Below are the code and all the weights of a small trained network. Each question names an input and a class and asks about switching units off, where a switched-off unit gives its printed mean instead of its output.

import numpy as np


def w(rows, s, z=0):
    codes = np.array(rows[::2]) - 128.0
    scale = np.full(codes.shape[1], s)
    scale[-1] = z or s
    return codes * scale


def norm(h):
    return h / np.sqrt((h * h).mean(-1, keepdims=True) + 1e-5)


def f(y):
    return np.maximum(y, 0)


def log_softmax(a):
    a = a - a.max(-1, keepdims=True)
    return a - np.log(np.exp(a).sum(-1, keepdims=True))


def net(x, mask):
    res = np.array(x, float).reshape(1, 7) / 4 @ E
    u = 0
    for l in range(4):
        y = f(norm(res) @ A[l][:, :-1].T + A[l][:, -1])
        res = res + np.where(mask[u : u + 3], y, B[l][:, -1]) @ B[l][:, :-1]
        u += 3
    return log_softmax(norm(res)[-1] @ U[:, :-1].T + U[:, -1])


A, B = {}, {}
E = w([
[156,10,98,161,77,109,129,90,190],'x0',
[153,204,164,170,150,92,120,210,248],'x1',
[214,176,50,253,48,178,124,143,93],'x2',
[129,122,132,125,114,118,128,130,131],'x3',
[73,75,157,177,174,156,50,178,90],'x4',
[174,90,162,84,113,227,205,182,113],'x5',
[129,132,116,126,148,136,129,125,132],'x6',
],0.0055)
A[0] = w([
[65,179,30,155,124,46,94,52,160,153],'L0N0',
[171,191,40,44,69,25,254,90,152,3],'L0N1',
[127,88,150,26,173,50,99,106,134,83],'L0N2',
],0.0051,0.0048)
B[0] = w([
[222,86,129,117,149,147,177,168,113,252],'L0N0',
[1,140,39,109,123,159,22,128,158,192],'L0N1',
[143,139,194,133,91,154,100,97,121,205],'L0N2',
],0.0095,0.0043)
A[1] = w([
[118,206,118,146,185,3,117,85,47,255],'L1N0',
[120,69,94,172,149,48,113,53,165,145],'L1N1',
[110,33,85,113,111,165,149,61,37,212],'L1N2',
],0.0063,0.0024)
B[1] = w([
[118,90,157,25,10,212,213,200,97,194],'L1N0',
[85,4,173,35,146,180,224,255,38,179],'L1N1',
[120,197,86,93,61,27,150,66,56,255],'L1N2',
],0.0054,0.0058)
A[2] = w([
[157,165,164,150,211,99,113,211,254,45],'L2N0',
[113,185,97,204,172,66,156,156,213,3],'L2N1',
[90,66,98,62,79,193,163,152,110,224],'L2N2',
],0.0066,0.0032)
B[2] = w([
[67,88,134,170,92,12,190,44,79,179],'L2N0',
[129,155,231,175,33,112,49,86,181,143],'L2N1',
[134,141,126,219,242,73,164,255,209,255],'L2N2',
],0.008,0.0078)
A[3] = w([
[95,100,70,77,158,139,139,62,1,3],'L3N0',
[121,84,216,27,184,119,95,73,182,135],'L3N1',
[48,84,93,182,148,110,33,149,116,173],'L3N2',
],0.0085,0.0045)
B[3] = w([
[43,146,254,195,59,52,140,17,185,184],'L3N0',
[236,100,60,156,74,235,70,53,57,252],'L3N1',
[55,241,12,39,120,164,78,99,168,233],'L3N2',
],0.0084,0.0042)
U = w([
[49,130,251,154,40,19,118,14,143,109],'0',
[226,129,57,137,78,224,45,68,61,236],'1',
[27,220,28,2,165,127,23,146,179,42],'2',
[104,93,155,64,172,119,181,213,118,187],'3',
[181,85,168,116,209,78,225,212,94,1],'4',
],0.0091,0.0052)

Each question gives the input, the list of numbers given to net, and the class t.
The units are the neurons (one row each of A and B). Each row of codes is followed by its name. A weight is (code - 128) times the scale printed after its matrix; where a second scale follows, it is the last column's (A, B and U).
mask holds one flag per neuron, layer by layer. A switched-off neuron (its flag False) gives its mean, the last column of its row in B, instead of its output. The means were averaged over made-up inputs and are rounded, as every weight is.
A unit's drop is (log p(t) with every unit on - log p(t) with that unit switched off) / (log p(t) with every unit on - log p(t) with every unit switched off).
The circuit of an input: a set's keep is (log p(t) with only the set's units on - log p(t) with every unit switched off) / (log p(t) with every unit on - log p(t) with every unit switched off). Starting from all 12 units, units are removed one at a time, each time the one whose removal leaves the highest keep (on an exact tie, the one counted first), for as long as the keep stays at least 0.8.
circuit, biggest first: the units of the circuit, biggest drop first
k most important neurons: the k neurons with the biggest drops, biggest first
top k neurons in layer l: the k neurons of layer l with the biggest drops, biggest first
input [-3,-2,-5,4,0,8,-3], class 4: circuit, biggest first => (L2N2 L3N2)
input [-3,-8,1,-6,7,4,-6], class 0: circuit, biggest first => (L3N0)
input [7,-3,1,7,-7,-1,5], class 2: 2 most important neurons => (L0N1 L3N2)
input [3,-5,3,0,5,-1,-2], class 0: top 2 neurons in layer 1 => (L1N2 L1N0)
input [2,2,6,3,-5,-7,-2], class 4: 4 most important neurons => (L1N1 L0N0 L3N1 L3N2)
input [0,2,2,-6,0,-7,7], class 4: 2 most important neurons => (L0N0 L3N1)
input [-4,7,-6,-2,3,-1,5], class 0: 2 most important neurons => (L2N0 L0N1)
input [2,-6,-6,-1,7,6,0], class 2: circuit, biggest first => (L3N2 L0N0)
input [0,-1,-5,-5,-5,1,5], class 1: 2 most important neurons => (L3N1 L0N2)
input [-8,6,-8,-3,2,5,-6], class 1: 2 most important neurons => (L3N1 L2N2)
input [-7,-7,-8,-6,-8,8,-6], class 1: top 2 neurons in layer 2 => (L2N0 L2N2)
input [8,4,4,0,3,0,-8], class 3: 2 most important neurons => (L1N1 L3N1)
input [5,-3,-5,3,3,-6,4], class 4: circuit, biggest first => (L1N1 L2N2)
input [-7,-1,-5,-3,-8,8,-2], class 2: 3 most important neurons => (L0N1 L0N0 L1N1)
input [6,-1,6,-3,-7,-1,-1], class 2: circuit, biggest first => (L0N1 L3N1)
input [-6,-4,7,-8,-8,-2,-8], class 2: top 2 neurons in layer 0 => (L0N1 L0N2)
input [2,6,-3,-7,-1,0,8], class 0: circuit, biggest first => (L2N0)
input [-5,2,3,8,4,-2,-1], class 3: 3 most important neurons => (L1N0 L0N1 L3N1)
input [-1,7,6,8,8,1,5], class 2: 3 most important neurons => (L3N2 L0N0 L3N0)
input [0,-2,0,-1,2,8,-5], class 4: most important neuron => (L0N1)
input [4,-4,5,-1,-6,-8,1], class 4: circuit, biggest first => (L0N0 L1N1 L3N1)
input [-3,6,-8,7,-4,-2,-8], class 1: circuit, biggest first => (L3N1 L2N2)
input [-5,5,0,-6,2,1,5], class 0: circuit, biggest first => (L2N0 L2N2)
input [1,-1,6,4,-8,-8,2], class 2: top 2 neurons in layer 0 => (L0N1 L0N2)
input [-8,-6,-5,3,5,-8,0], class 3: 3 most important neurons => (L1N0 L2N2 L0N1)
